Each row was made from one path, in order. Every step used is in the known rows, and no mark comes twice. Write each row's path.
Each row is shifted at random along 8 fixed directions that mean nothing.
Known rows
panoz -> supa -> gefa -> nuzivu -> dubi:  29.3   0.6   0.7 -26.9  22.9  27.6  -7.1 -16.2 -28.0  -3.0 -26.0   9.9  -8.4  42.1  16.2  48.4 -31.3 -12.5  -0.4  46.1   8.0   5.5  21.3 -40.2  12.4 -20.9 -27.5   6.1  11.7 -17.1  11.0  41.7   9.9  -9.2 -24.6  41.2  -4.0 -35.3 -16.0 -37.7  11.0 -27.8   3.5
dubi -> gefa -> dulu -> panoz -> fiso -> folun:  11.2   0.7   3.3 -20.7  10.6   1.8  -3.0  65.7 -25.9  15.5 -37.5  -6.9  23.1  -2.1  -9.6  -4.5   1.0  -5.5  46.2  -2.6  34.6 -16.0  -5.2   7.5   5.7  28.5 -19.0   1.4  -7.6 -22.0 -16.2   0.1  10.9 -27.4 -12.6  -6.5  26.2  16.3 -20.5  18.2   0.9  -0.8  -5.0
dubi -> folun -> fiso -> panoz -> supa -> dulu: -31.3   8.5   7.6  -2.9 -14.6 -23.6 -23.8 -13.2   7.8  19.9   8.5  -5.9   5.0 -44.3  -5.4 -26.4  19.4  -4.7 -26.4 -25.3   9.2  -8.4  21.8  27.5 -19.8  13.6  42.0  -9.7 -14.0   9.8  -6.2   7.3  33.5  22.3  28.5 -51.7  29.0   3.4  -1.0  11.8 -14.1  37.7  13.6
nuzivu -> dubi -> sofi -> folun -> fiso -> panoz -> supa: -14.5 -11.9  12.1  12.1   6.1 -23.3   6.7  -5.2  16.6   2.5  10.2  14.0 -26.4 -13.3  -7.2 -22.6   7.2  13.7  17.1   9.3   5.1  -5.8  19.6  -6.2   0.8   4.9  10.8  18.5  25.2  -0.2  -9.4 -37.7   8.7   0.5   2.9  -2.6  -8.8  -4.3  -0.9   9.4 -13.9 -30.2   8.3
dulu -> nuzivu -> supa -> gefa -> sofi -> folun:  -2.3  17.9  16.3   7.2 -11.9  16.3 -10.1   4.3  24.8 -12.3  28.3 -32.7  20.5   5.5  18.1  27.1 -21.1 -11.3 -32.4 -11.4 -32.7 -17.8  10.7  -5.8   3.3 -20.1  17.2  30.8  -2.2  -3.2  37.0   5.1 -22.5  -9.9  22.7  10.4   8.3  21.7  32.2 -19.7  17.4  -5.9  24.0
supa -> dulu -> panoz -> nuzivu -> dubi -> gefa -> sofi:  44.6  13.5 -33.0  18.5  -7.1  36.9 -36.9 -34.3 -45.9 -10.0   4.0  -9.2  -2.9  22.1   6.7  10.3  19.5   9.0   6.7  16.7   4.4   4.4 -20.9  11.2 -33.1  46.3 -54.3 -81.9 -41.4   8.5 -13.0  46.6  -5.2   2.4 -28.6  22.7  -1.5 -18.8  -7.6  -3.0 -12.5  52.2 -32.6
supa -> gefa -> sofi -> nuzivu -> dubi:  24.5  -3.0   6.4 -15.6   8.3  26.8  15.6   0.7  -4.8 -15.2   6.0   7.1  12.0  21.8   2.2  36.6 -16.0   6.5  13.4  18.7  -0.9   7.1  -2.1 -30.9   7.9 -12.2  -4.6  25.7   2.9 -16.8  20.4   0.6 -25.7 -11.4 -10.4  32.3  -5.5  -5.2  -9.0 -18.2  15.6 -41.2  -9.0
sofi -> nuzivu -> dubi -> gefa -> dulu: -18.6 -10.3  -5.0  21.6 -30.8 -16.4  25.2 -15.5  14.0  -1.1  44.8  -6.9  13.0 -29.6  -9.1  11.1   6.9  -7.2  -5.0  -5.2   4.3  23.2   3.2 -20.7  -1.5 -33.1   2.6   6.9  -6.6  10.4   2.4 -12.4  19.5 -17.5  24.1  -3.9  11.9  12.0  27.4 -15.5 -22.7 -20.8  10.2
gefa -> nuzivu -> dubi -> fiso -> panoz -> supa: -13.0   2.7  -0.7   3.7   0.5 -12.0  17.7  -5.8 -20.0   3.6  -5.0  -4.1  -2.6  -1.4   6.1 -22.7  17.4   1.4  16.9   8.1  13.3  -0.1   7.6   8.2   3.5  17.7   0.8  22.5   1.9   9.4  -2.5  -9.5  -2.0   5.5   3.5 -13.4  14.5 -12.5  13.2  34.2 -17.7 -29.3 -25.5
dubi -> folun -> fiso -> panoz -> supa:  16.8  -0.8   5.6 -45.0  29.6   1.7 -41.3  29.1 -29.0   6.6 -15.4  15.8  -9.6  20.6   7.7  -1.6 -11.1  24.2  30.7  34.7  56.6 -50.5  29.8   5.9  -3.9  23.5  -0.3  -7.5 -10.1 -12.6  20.9  14.3   7.0  -2.9 -15.6 -11.2  35.2 -39.3 -38.8  12.1  11.5   7.3   1.5
supa -> gefa -> dulu -> panoz:  22.2  -2.2  11.8  20.0  19.1   6.3  12.9   3.1 -10.8  -7.3 -39.5 -12.4   4.4   9.8 -19.0   3.2 -13.3  -9.5  15.7   6.4 -19.0  41.3 -42.3 -26.2  -8.2 -12.2 -48.6 -19.2  -3.3 -19.1 -39.3   1.5 -25.4  10.8 -41.9  19.0 -27.7   6.3 -22.8   7.3  25.2  -5.8 -23.4
panoz -> supa -> nuzivu -> gefa:  -8.4 -26.8   1.6  -6.7  11.7 -19.2  16.5  31.4 -23.7  -9.0 -14.9   8.1  22.9  13.0 -27.1  20.3 -27.7  -8.0  30.7  35.2  -6.3   2.0  23.0 -13.1  25.2  15.0 -27.4  50.3  33.2   0.5  13.7  -2.0  10.1 -19.1 -23.1  13.8 -12.2 -21.9   1.1  -7.7  10.6 -58.9 -12.3
folun -> fiso -> panoz -> supa -> nuzivu -> dubi -> gefa:   3.3   4.6 -10.4  -1.4   9.0 -13.9 -11.5 -11.1   2.4   2.8  -9.4  22.4 -17.9  -5.7  -9.4 -21.9  -5.9  -8.3   4.4   8.3   1.9   3.8   1.1 -18.1  -1.4 -20.3  -8.3  -3.8  -0.2   5.1 -10.0  -5.2   9.9   6.6  -3.4  11.9 -10.5 -23.1  -8.1   8.8  -6.9  -7.1   2.8
nuzivu -> dubi -> folun -> fiso -> panoz -> supa: -15.9 -16.1   8.1  -6.4  11.5 -17.5 -18.3  -9.1   2.7  -8.6  13.9  -3.3 -14.7   3.8 -10.9 -20.6  -1.4  18.9  20.2  15.9  21.6  -1.8  14.0 -13.6 -14.2 -25.9   4.6  11.1  -5.1  21.1  -7.9  -7.6  -3.9  20.3  22.7  10.3   4.6 -12.0 -22.2  10.3  14.5  -6.6 -14.4
nuzivu -> gefa -> sofi -> folun:  12.0 -29.8   5.1  -4.9  23.8  13.0  47.9  18.5  -8.4 -15.4 -23.0  11.1   0.0  32.5  -1.2  27.1 -17.6  21.2  41.4  33.7  -4.7 -10.9  10.8  -3.7  26.0  32.3 -20.3  56.1  47.1 -27.1   3.7  -9.1 -26.4  -9.2 -40.3  28.5 -33.1  12.9 -15.6 -20.7  20.7 -68.3 -29.6
supa -> nuzivu -> dubi -> fiso:  -4.8  14.2  -4.6 -28.0 -20.5  -5.7 -28.1   3.3  -8.3   5.5  11.5  22.1   4.6 -25.8 -14.0  31.6   5.8 -20.3 -10.7   4.1  30.1  -4.1  17.1  -2.1   3.5  -2.8  17.5   1.4   8.5   2.1  35.6  -7.7  49.7  -8.1   3.0 -31.1   2.7 -18.1   0.9 -12.7 -18.7  17.5  24.6
sofi -> gefa -> dulu -> supa -> nuzivu -> fiso -> folun:  -0.4   4.7 -16.1   2.5   9.4  -4.5  10.8  40.1  -6.5  -1.9 -12.3  20.3  -0.6   3.3  -3.5 -10.1  -6.8  17.3  11.1  -8.2  -3.1 -16.8 -31.5   9.3  15.6  53.6 -25.9  -3.3   0.5 -26.5  25.3 -14.4 -14.6 -28.8 -43.0 -14.9  -8.9 -14.1  12.8  14.1  -7.9  -2.0   4.4
folun -> fiso -> panoz -> supa -> dulu -> nuzivu:  13.4  -3.0  38.6 -32.6  16.2  -7.9 -20.3  24.1 -12.2  14.4 -32.2  31.1  -7.3   1.6 -20.9  -1.0   8.7  12.4  13.2 -12.7  14.1 -15.6 -22.3  21.9   8.8  11.7   3.5 -37.5  -9.3   9.4 -19.9  -4.0  -0.1  11.0 -13.7 -21.8  -1.8 -14.3 -34.7   0.7  10.5  48.3   5.2
folun -> fiso -> panoz -> supa -> dulu -> nuzivu -> gefa -> sofi:   6.3   0.0   1.0 -17.7   9.7   6.3   3.8   8.9  -4.6  -0.3 -20.4  -1.2   7.2  21.2  14.4  -7.8 -10.5 -11.7   9.5   1.9 -22.0 -27.3  -1.7   5.6  17.0  27.5   7.9  20.3  11.8 -14.7  -4.1  10.6 -19.4   3.5 -15.5   2.5   2.2  -3.9  -3.1   5.0  11.5 -15.6  -6.6
nuzivu -> fiso -> panoz -> supa: -13.9   5.8  -0.2 -10.2   7.6 -25.6 -22.3   1.9 -19.9  -2.5  11.5 -26.8 -14.2  -5.0   7.2  -0.4  -7.3   2.7   3.8  31.8  22.7   3.7  35.1   1.4  -7.2   2.8   5.6  14.5   0.5   4.3  27.2  10.9  23.2  -0.1  -5.6 -22.2  39.5 -31.6   7.3  -5.8  -1.3 -21.4  10.6
dulu -> nuzivu -> dubi -> fiso -> panoz -> supa -> gefa -> sofi -> folun:   6.4  12.5   7.6  -3.7  14.5   3.0  10.8   8.3  10.4  13.1 -30.1  16.3 -12.1  17.2   0.1 -11.5  -2.9  -4.7   9.4 -21.9 -28.8  -1.6 -16.1  -1.6  27.7 -17.4  -2.9  21.4  17.0 -10.5  -7.2 -25.4 -16.0 -11.9 -11.0  23.6 -22.0  20.8   1.5   7.9  -9.1 -19.1   3.1
gefa -> dulu -> panoz -> supa -> nuzivu -> dubi -> folun -> fiso:   4.9  -2.1 -24.9  24.9  -5.3  -7.6 -12.4  -6.6   3.7   3.4 -26.5  16.9   1.2  -3.0   0.5 -26.5  -1.3 -17.0  15.8   7.2  -8.6  -2.8 -24.7 -16.2  -0.4  15.5 -29.4  -3.3   6.8 -24.4  -9.2 -14.1 -13.8   8.8 -27.3  11.6  -8.6 -20.5   3.1  41.9   3.6  -1.0  -7.0
dulu -> nuzivu -> fiso -> panoz:  -0.4   1.3 -23.0  -2.2 -15.2   1.7  -1.0  11.4 -17.3 -23.7   9.8 -52.0  -7.7  37.8  19.8  -2.7 -14.8  14.3   7.6  22.9   2.9  22.1  24.9  28.8   4.4  30.7 -13.7  29.3  11.3  -4.5  33.6  22.5 -40.9  13.1 -23.9 -24.4   1.9  -9.8   3.2  24.9  25.5 -28.1 -36.8
dulu -> panoz -> nuzivu -> supa -> gefa -> sofi -> folun:  17.6  10.0  24.8   9.2  15.6  20.8  -3.4  14.5   4.1   0.7  -9.4  -1.2  12.6 -10.4  -3.0  24.5   6.3  -8.8  -2.8  -7.1  -8.9 -15.8 -19.6  -0.4  -3.0  -3.0  -8.7 -12.4   0.7  -0.9   0.1 -14.2   1.8  -8.0   5.7  19.5   4.8  12.4   9.1 -13.1  13.1  14.2  28.6
dubi -> gefa -> nuzivu -> fiso: -31.3   3.1  -3.4  14.0 -18.7 -17.7  34.0 -23.8  28.1   4.3  10.6  -2.0  -5.8 -31.4  -7.6 -11.1  -2.8 -11.9 -15.1 -20.3 -21.6  19.0  -8.0  -3.1   5.9 -32.2  10.5  35.2  21.2  11.8  -3.7 -25.0  -2.3  13.7  15.8   1.7  -3.2  21.8  42.6   1.2 -13.2 -20.3  11.5
folun -> fiso -> panoz -> supa -> dulu -> nuzivu -> dubi -> sofi:   5.0  -1.2 -10.2  14.4 -11.6  -6.2 -19.1 -28.5 -10.8  -2.9   3.0   6.3 -29.3  19.2  -1.9 -21.3   0.7   3.7   6.2   7.0 -23.5  11.9   2.4   3.5  -3.1  31.6 -23.8 -30.9   6.3   3.9 -21.3   9.3  -3.6   7.3 -26.1  -6.2 -26.4 -22.0  -7.8  20.8 -16.2   7.9 -19.9
sofi -> folun -> fiso -> panoz -> nuzivu:  11.4  32.4  -4.8  54.1   6.7 -24.8 -20.0  -7.3  18.2  -0.2   5.6 -22.8 -34.7  -6.0  29.6 -61.1 -13.0  25.3 -11.8   4.3 -16.0  18.3  -6.4  22.6 -43.2   2.4 -22.0 -18.8 -11.0  -6.9 -14.0 -11.3 -34.1  16.5 -12.9  13.1   9.8 -17.4  14.7  28.5  24.6  11.6  13.5
dulu -> supa -> nuzivu -> dubi -> gefa -> sofi -> folun -> fiso -> panoz:  -7.6  -5.1  -5.3 -15.8   2.0   4.3  16.3  17.2  10.3 -21.1  22.4  14.2   6.2   6.8  -6.3  12.1  -3.9 -20.7  18.6  -4.7  -8.8 -32.5   4.3 -25.3  14.0  13.5  16.7  46.3   8.6  -1.3  21.0 -20.3 -19.6 -18.3  12.0  -7.6 -30.7  11.1 -15.2   4.0 -30.9 -48.0   2.2
folun -> fiso -> panoz -> nuzivu -> supa -> gefa:  30.5  13.8  -9.7 -19.1  39.1  31.5 -17.1   0.0 -11.2 -14.5 -19.6 -10.3 -22.0  50.5  22.1   1.6 -26.2   0.9  11.4  46.2   7.2   1.7  14.8  -6.1 -15.2   6.3 -33.4  -7.3  10.2 -19.9   1.9  34.0  -6.1  14.8 -27.5  32.1 -12.7 -42.9 -29.5   2.2  48.4  -8.4   1.0
folun -> fiso -> panoz -> nuzivu -> gefa -> dulu -> supa: -17.4 -22.2 -22.6   9.3 -11.7   2.0  41.0   4.1 -13.4 -21.4  19.1 -44.9  18.8  31.8   8.2   2.9  -3.7  -3.7  11.8  23.5  -1.9  22.0  15.7  10.8  -7.6  28.7  -2.4   9.4   6.6  10.4 -12.8  28.4  -5.7  11.9   7.4 -19.5 -14.5   6.3 -13.2   9.9  14.8 -18.0 -32.5
fiso -> panoz -> nuzivu -> gefa:   4.5 -10.7   6.0   4.4  16.6 -17.5  20.9  20.0 -24.1   5.5 -19.3   1.1 -15.8  -3.7  -6.9   2.6  -6.3   3.8  23.9  22.6  13.8  14.3  12.3   4.4  13.1   3.5 -29.1   1.4  29.8   3.5 -22.3  -4.2  24.5 -11.4 -16.7   1.2   2.0 -13.2 -10.4  -8.0  13.0 -30.0   4.3
gefa -> sofi -> folun -> fiso -> panoz -> supa:   9.9  -3.6  21.3   2.8  29.1  -4.0  27.3   4.0   5.5   1.2 -24.8  10.5 -15.2  18.0  15.6 -13.4 -10.9  19.9  20.4  16.1  -6.5  -9.4   1.9  -0.7   3.1   9.5  12.7  30.3  18.1 -18.3 -17.2 -11.8 -26.8  14.0 -23.1  10.4  -9.3   3.2 -22.8   5.0  10.6 -37.7 -12.4
gefa -> dulu -> panoz -> supa -> nuzivu -> dubi:  10.9  -1.5   0.7  19.9 -24.7  -0.6   2.5 -10.2 -10.7  17.5 -25.8   3.6  15.6 -25.6  -4.7  15.6  18.0 -18.8 -16.9  -2.1   9.4  25.7 -19.9  -2.4  10.6  -2.6  -2.4 -31.5  -5.5  -6.1 -12.5   6.6  22.9   6.8 -10.0 -17.8   7.5  -6.5   5.4  -0.4   2.0  29.8   0.4
sofi -> gefa -> nuzivu -> supa:  30.5  -1.1  29.4  -8.3  29.6  20.9  -3.8  23.7 -16.6 -12.7  -1.9  13.9   8.0   8.7   4.5   9.1  -3.0  32.9  15.0  20.7  25.7 -54.1 -23.1   1.4   2.2  29.0 -27.1 -13.0 -14.7  -6.2  27.9 -13.9 -26.8 -11.7 -16.8  20.7  22.0 -29.0  15.6   0.0  24.2  -2.8   0.0
nuzivu -> gefa -> sofi -> folun -> fiso -> panoz -> supa:  12.4   6.7  -2.6  33.0  25.7 -22.2 -19.9 -44.9  -1.7 -14.2   8.8  -0.3 -48.1   8.9  24.7 -14.7 -24.5  13.7 -15.2  31.0 -28.5  -0.1   9.5 -25.3 -33.6 -20.2 -13.6 -25.7  -8.3   0.2 -16.1  15.3   1.4   1.5 -22.3  25.1  -3.8 -10.9  -5.4 -29.0 -14.8 -13.6   1.4
dubi -> folun -> fiso -> panoz -> supa -> dulu -> nuzivu -> gefa:  12.6  -4.2 -34.6   5.1  -2.5  11.6 -38.1 -11.9 -12.7  -8.0 -11.8 -17.4 -10.0  45.9  11.7 -43.1 -11.2  29.3   0.2   6.3 -15.1  -9.3   5.4  41.7 -13.3  42.8 -33.5 -27.4 -19.5  -2.9   1.7  42.7 -42.7  17.4 -23.5  11.3  -9.1 -14.7  -8.8  29.3  29.7  36.5 -46.3
sofi -> folun -> fiso -> panoz -> nuzivu -> dubi -> gefa -> dulu: -12.4 -13.6  -8.1   1.1  -0.9  -0.7  26.2 -15.2  20.9   2.2  24.3   1.7 -14.1  -5.8   4.7  10.8  15.5  -9.8  -5.6  -2.8  17.7  22.0  12.0  -4.0  -2.6 -39.1  11.3  -4.8  11.4  15.4 -23.8   2.7  33.6   0.5  26.6   3.9 -18.6  17.0 -15.3 -33.6 -13.0  -1.0  17.9
supa -> gefa -> dulu -> nuzivu:  13.6  17.5  11.7  -8.6  12.9 -10.1  -8.0  51.2 -16.6   8.0 -23.5   4.1  17.3  -1.9   0.1  13.6 -16.7 -18.0  21.3   2.9   1.4 -24.9 -14.7 -16.4  19.2  22.1 -31.1   3.9   2.5 -33.1  14.6 -14.2 -10.4 -31.8 -35.9  -8.5  25.1 -20.5  11.3  12.7   3.1 -15.8  25.9

Write each row's path
-25.0   3.6  -8.7  -8.0 -23.6   5.0   9.8  29.9  14.9  11.5   7.3 -17.6  47.9 -26.2  -5.0   1.6  12.4 -29.9 -25.7 -36.6  11.0   4.8  -2.4   6.9  14.4 -16.8  34.8  26.8  -1.3   0.2  16.2  -9.6  35.6 -12.3  31.6 -24.2  12.7  31.6  24.8   4.1 -12.0   6.8  15.1 | sofi -> gefa -> dulu -> panoz -> supa -> nuzivu -> dubi -> fiso -> folun
-28.0   6.0  -2.3  11.1 -10.0  -8.7   0.3 -18.3  29.9  -6.4  38.1  -5.1  10.8 -18.2   9.1   2.2  -8.4 -25.0 -25.7  -3.7 -24.6 -14.5  32.3 -26.4  -9.5 -11.0  28.0  43.5  14.1   0.0  24.3 -19.7   5.8  -8.6  32.8   8.3   7.2   3.9  42.7  -3.3 -31.0 -36.3  31.5 | panoz -> supa -> gefa -> nuzivu -> dubi -> sofi -> folun -> fiso
 10.9 -31.4   6.4  -9.9 -13.8  30.0  25.8  35.3  -1.6  -1.9  -6.7  -0.6  36.5  11.8 -30.4  20.4   0.2  -2.0   9.8 -25.1   2.5  34.5 -20.4  -1.0  25.8 -10.0  -2.2   4.6   7.3   6.7 -22.6  -0.5   5.8 -21.1   7.5  15.7 -42.6  43.5 -30.1 -10.3   8.8  -4.7 -31.3 | supa -> nuzivu -> dubi -> sofi -> gefa -> dulu -> panoz -> fiso -> folun
 14.3 -10.1  15.2  10.0  -0.9  16.5   3.1  -3.3  18.2   5.9 -15.3  -0.5  10.1  32.7  -0.6   0.7 -23.2  17.5  -7.2 -13.9 -46.4   0.9 -22.4  14.8  20.5 -14.9 -13.7  12.4   3.0  -1.1  -8.7  11.1 -41.3  -5.5  -9.9  56.9 -26.1  20.3  10.3 -32.5  37.0  14.1  -7.4 | panoz -> supa -> dulu -> nuzivu -> gefa -> sofi -> folun
 20.7  -8.2 -17.1  -9.3   4.5  16.1   6.4   1.3   0.1 -23.9   3.8  21.5 -17.5  42.2  11.5  22.4 -12.4  13.8  30.8  21.8  -5.1 -30.9   3.4 -10.1   8.2  25.3 -21.5  13.2  23.1 -15.5  16.4  -9.3 -33.6  -5.0 -30.2  22.4 -33.8   6.8  -9.9  -3.4 -12.7 -26.7 -16.4 | dulu -> nuzivu -> dubi -> gefa -> sofi -> folun -> fiso
 -8.4   5.3  12.4  17.5  -2.3 -26.6  -7.7 -24.1  20.4   7.9  25.3  23.2 -20.6 -28.9   9.3 -29.2   0.3  10.1  -0.2 -10.3  -5.1 -16.1  -7.7 -25.8 -10.0 -39.0  24.4   1.7 -12.1   9.4  -6.9 -33.1  -3.4  -3.4  26.2   8.8  28.9  -4.2  10.1  13.8 -21.0 -14.7  20.2 | gefa -> sofi -> nuzivu -> dubi -> folun -> fiso -> panoz -> supa
  9.6   3.4  -1.1  -4.4  23.4  20.1  11.7  -9.7  -3.8  -1.2 -10.0  -3.8  -5.5  13.1  11.5   2.5  11.7  -1.7  -3.3  14.9  11.0  11.5  -6.5   5.4 -13.9   5.2  -6.8 -32.7  -5.9  -3.9 -20.9  24.9  13.4  19.3  -4.9  -0.2  -4.4 -18.7 -20.0  -1.4  25.9  22.2  -2.0 | folun -> fiso -> panoz -> nuzivu -> supa -> gefa -> dulu
 13.3 -30.7  17.8 -34.0  12.8  40.6  17.9  16.4  -7.7   4.4 -43.7  13.9  29.0  24.2 -26.2  24.9   5.6   3.2  22.1  -8.5  19.2  -2.0 -19.1  -5.6  30.3 -22.3  -9.2  18.3   5.9   5.4 -10.7  -0.8 -29.2  12.4  13.6  35.1 -17.2  19.1 -25.7   5.4  33.0   2.3 -30.0 | dulu -> panoz -> supa -> gefa -> nuzivu -> dubi -> folun
 -5.6  18.2 -12.6  19.6  -4.2   1.9  22.4  -9.1  18.7  -6.9  -0.7   0.8 -19.6  14.6   7.6 -14.0 -27.8  16.4  -7.0 -15.6 -51.3  25.9 -22.4 -10.5  -4.0  -2.0  -6.8  18.1   3.5 -18.8   5.3  -6.2 -41.3  -6.7 -19.1  14.3 -20.2  15.8  16.7  11.7  -1.4 -18.3  -2.3 | dulu -> supa -> gefa -> sofi -> nuzivu -> fiso -> folun
  2.8  -4.0  -8.3   3.7  -2.9  10.9   3.8 -30.0  13.0  -0.9  28.3 -12.8  -8.4   6.3   3.0  -9.8  12.0   7.8  -8.2  -1.8  20.7  32.4 -15.2  -6.2 -22.5 -57.7   2.0 -39.8 -29.0  32.3 -36.7  19.7   6.5  21.5  33.3  25.5  -6.3   2.3 -17.8 -18.3  17.6  40.2  -6.7 | folun -> fiso -> panoz -> nuzivu -> dubi -> gefa -> dulu
-26.4  -2.8 -11.2  20.7 -19.6 -24.3  27.3  -6.3  13.6  16.8  -1.1 -21.2  -2.0  -7.2  -3.6 -31.4   5.1  -2.9  -5.1 -24.9 -20.5  27.5 -13.5  16.7  20.7 -25.4  -1.0   4.0   0.7  14.7 -18.6  -5.6  -3.3   3.4   5.4  -8.3   7.9  19.8  31.3  15.5  -7.9   0.9  -5.4 | dubi -> gefa -> dulu -> nuzivu -> fiso -> panoz -> supa
  8.4  -8.6 -17.4  -8.4   7.2  27.2   7.3 -17.2   2.7 -27.7  19.2  11.1  -8.4  30.2  10.2  25.0  -8.9   1.1   2.0  23.2  -6.0  -9.5  25.1 -17.6  -8.1  28.2  -9.4  22.9  20.0 -15.8  24.0   4.5 -24.0  -2.8 -15.1  15.5 -36.3  -6.3  -4.3  -4.4 -15.6 -37.7 -16.4 | supa -> gefa -> nuzivu -> dubi -> sofi -> folun -> fiso
 13.5   5.5 -21.0  -3.0 -32.1  26.3 -14.9  -1.9   2.2  11.3 -10.9 -20.8  15.5   1.8   2.1  12.2  -4.4 -22.4 -26.8 -20.9   7.0  46.4  -3.8   0.2  -1.9 -42.9   2.8 -21.8 -21.3   2.1 -19.4  45.0  21.5  -4.9  20.8  11.8 -11.9  31.8 -19.5 -20.6  12.1  43.1 -10.2 | supa -> nuzivu -> dubi -> gefa -> dulu -> panoz -> fiso -> folun
-24.7  10.1 -11.2  -8.3  -8.7 -17.4  -6.6  27.1  10.6   2.7   8.9  -5.1  12.3 -34.4   6.2 -16.1  23.3 -25.4   2.8 -28.4  14.1 -33.0   2.3  -2.6   7.7  20.5  19.5  14.0  -1.2 -15.3  16.7 -27.7  -2.6  -5.9  20.5 -47.5  31.8   5.4  14.6  39.9 -17.5  -6.6  18.3 | supa -> gefa -> dulu -> nuzivu -> dubi -> folun -> fiso -> panoz
  7.9  -0.4   2.8 -27.3  42.8  -3.3 -35.5  28.0 -11.8   0.9 -24.2  23.0  -6.3   2.5 -15.3 -36.5  13.7  28.6  43.0  10.7  38.2 -44.4  -6.0  -0.8  -9.8  25.7 -13.8  -6.2 -20.2  -9.1   9.5 -23.7 -24.1   7.4  -3.1  14.9  25.0 -33.8 -19.9  37.9  20.4   8.3  -9.8 | nuzivu -> dubi -> folun -> fiso -> panoz -> supa -> gefa
  1.7 -12.2  -2.8 -12.7  21.1   7.8  -4.3 -12.4  -6.5  -5.9 -16.8  32.8  -2.2  14.0 -10.4  -4.1   4.7  18.7  16.5   8.6   7.2 -20.1  -8.8  -9.8  -8.1   8.8 -13.4  -5.8  -5.7   4.4  -1.2  -4.9 -23.1  17.5   0.0  26.2  -7.0 -14.6  -7.8  16.6   1.9   7.9 -22.6 | panoz -> supa -> gefa -> nuzivu -> dubi -> folun -> fiso
-12.5 -13.0  -1.5  15.5 -22.8  -3.2  -2.6   7.6  24.4  -0.9  23.4   2.3  30.0 -21.5 -12.0  -1.8  14.6 -19.2  -3.5 -13.0  -2.2  -7.8  -6.8  -6.6   1.8   5.2  19.0  14.2   0.1   0.3  11.0 -29.6  -2.5  -6.9  16.6  -6.6  -5.3   5.8  18.8  14.2 -12.7   1.8  10.8 | gefa -> dulu -> panoz -> supa -> nuzivu -> dubi -> sofi -> folun -> fiso
 -2.7 -17.2  -9.3   8.6  12.8  -3.9  21.2   7.0   2.8  -8.3  12.0 -11.2  -5.2   7.9  13.6  -1.5   8.3  11.1   3.7  14.6  15.4   7.5  11.2  19.1 -10.6   8.7  -2.9  -4.6   6.0   2.5  -9.8   8.9   4.3  -0.3   0.5  -1.3  -4.8   1.5 -11.0 -17.1  12.7  -4.3  -3.1 | sofi -> folun -> fiso -> panoz -> nuzivu -> gefa -> dulu
-24.9  10.2  -6.6 -21.7 -32.6   5.3 -36.6   1.7   1.1   6.8  24.2 -22.3  13.8  12.5  -2.1   2.8   4.5   4.3 -21.5 -21.7   6.5  10.0  21.1  31.6  -6.2  -6.6  20.9   0.4 -17.5  25.1  17.3  31.7  18.7   3.0  32.5 -14.6   5.7   9.1   9.8  -8.7   3.0  56.1  -3.8 | panoz -> supa -> dulu -> nuzivu -> dubi -> fiso -> folun
  9.2  20.6  -5.9 -11.2  -6.2  11.3 -25.7   1.6 -10.7  16.2 -10.0  -9.0  13.1  12.6   8.8 -27.1   3.4   2.2  -7.2 -22.4 -16.0 -24.7 -15.5  32.3   7.0  18.3   5.1 -15.1 -26.3   2.0   3.8  16.5 -12.9  -6.1  -3.4   3.7  19.2   1.2  16.0  11.6   4.0  37.3 -10.4 | dubi -> fiso -> panoz -> supa -> dulu -> nuzivu -> gefa -> sofi
-29.8 -14.9   3.4  -4.0   9.9   3.8  24.3  26.2  13.1 -19.8  21.7 -29.9  19.4   9.0   3.3  -9.7  16.7  -6.6  20.8  10.6   1.0  -8.6  33.3  38.4  -4.9  60.1  11.0  65.0  30.5  -1.1  16.2  -3.1  -7.5  12.6  15.7 -18.6 -13.2  -5.5   0.2  15.8  24.2 -41.5  -4.5 | sofi -> folun -> fiso -> panoz -> nuzivu -> supa -> dulu
-13.5  20.0  16.6 -23.5   5.8  -9.8   3.1  38.0  11.1  -5.1  23.6  -9.3  18.5 -21.4  -3.2   3.0 -11.1 -20.7   9.2 -17.8 -10.6 -29.2  -9.5 -24.3  13.2  -3.6  30.1  49.1  -8.5 -12.4  46.0 -39.1 -21.4 -33.1  18.0 -17.2  37.6  -2.1  22.9  12.0 -14.1 -47.9  42.9 | dulu -> supa -> gefa -> sofi -> nuzivu -> fiso -> panoz
 25.7  -1.5  -9.3   4.4   3.2   9.2  -6.7 -28.9 -29.9 -11.6 -10.9   9.8  -9.2  11.9  -7.6  33.1  -0.2  10.1  -7.8  15.8 -15.5  25.2 -13.8  -4.1 -15.2   8.7 -17.6 -49.3 -14.0   1.1   9.8  16.2   3.0   1.7 -37.8  -2.5  -2.1  -2.0  -4.0 -12.8 -26.5  11.9 -18.0 | dulu -> panoz -> supa -> gefa -> sofi -> nuzivu -> fiso
 -6.1  -4.8   7.1  17.5 -14.6  -7.3  20.5 -30.6   7.5  16.8   9.0  22.1  -6.5 -31.5  -9.7  12.2  19.3  -2.8 -32.9 -28.2 -10.7  18.2   4.1  -1.6  15.1 -38.7  27.9 -10.7  -7.3  28.3 -17.5   3.0  30.0  -8.2  26.1  -6.2 -13.9  28.6   1.2 -33.8 -39.9   5.5   1.4 | fiso -> panoz -> supa -> nuzivu -> dubi -> gefa -> sofi -> folun
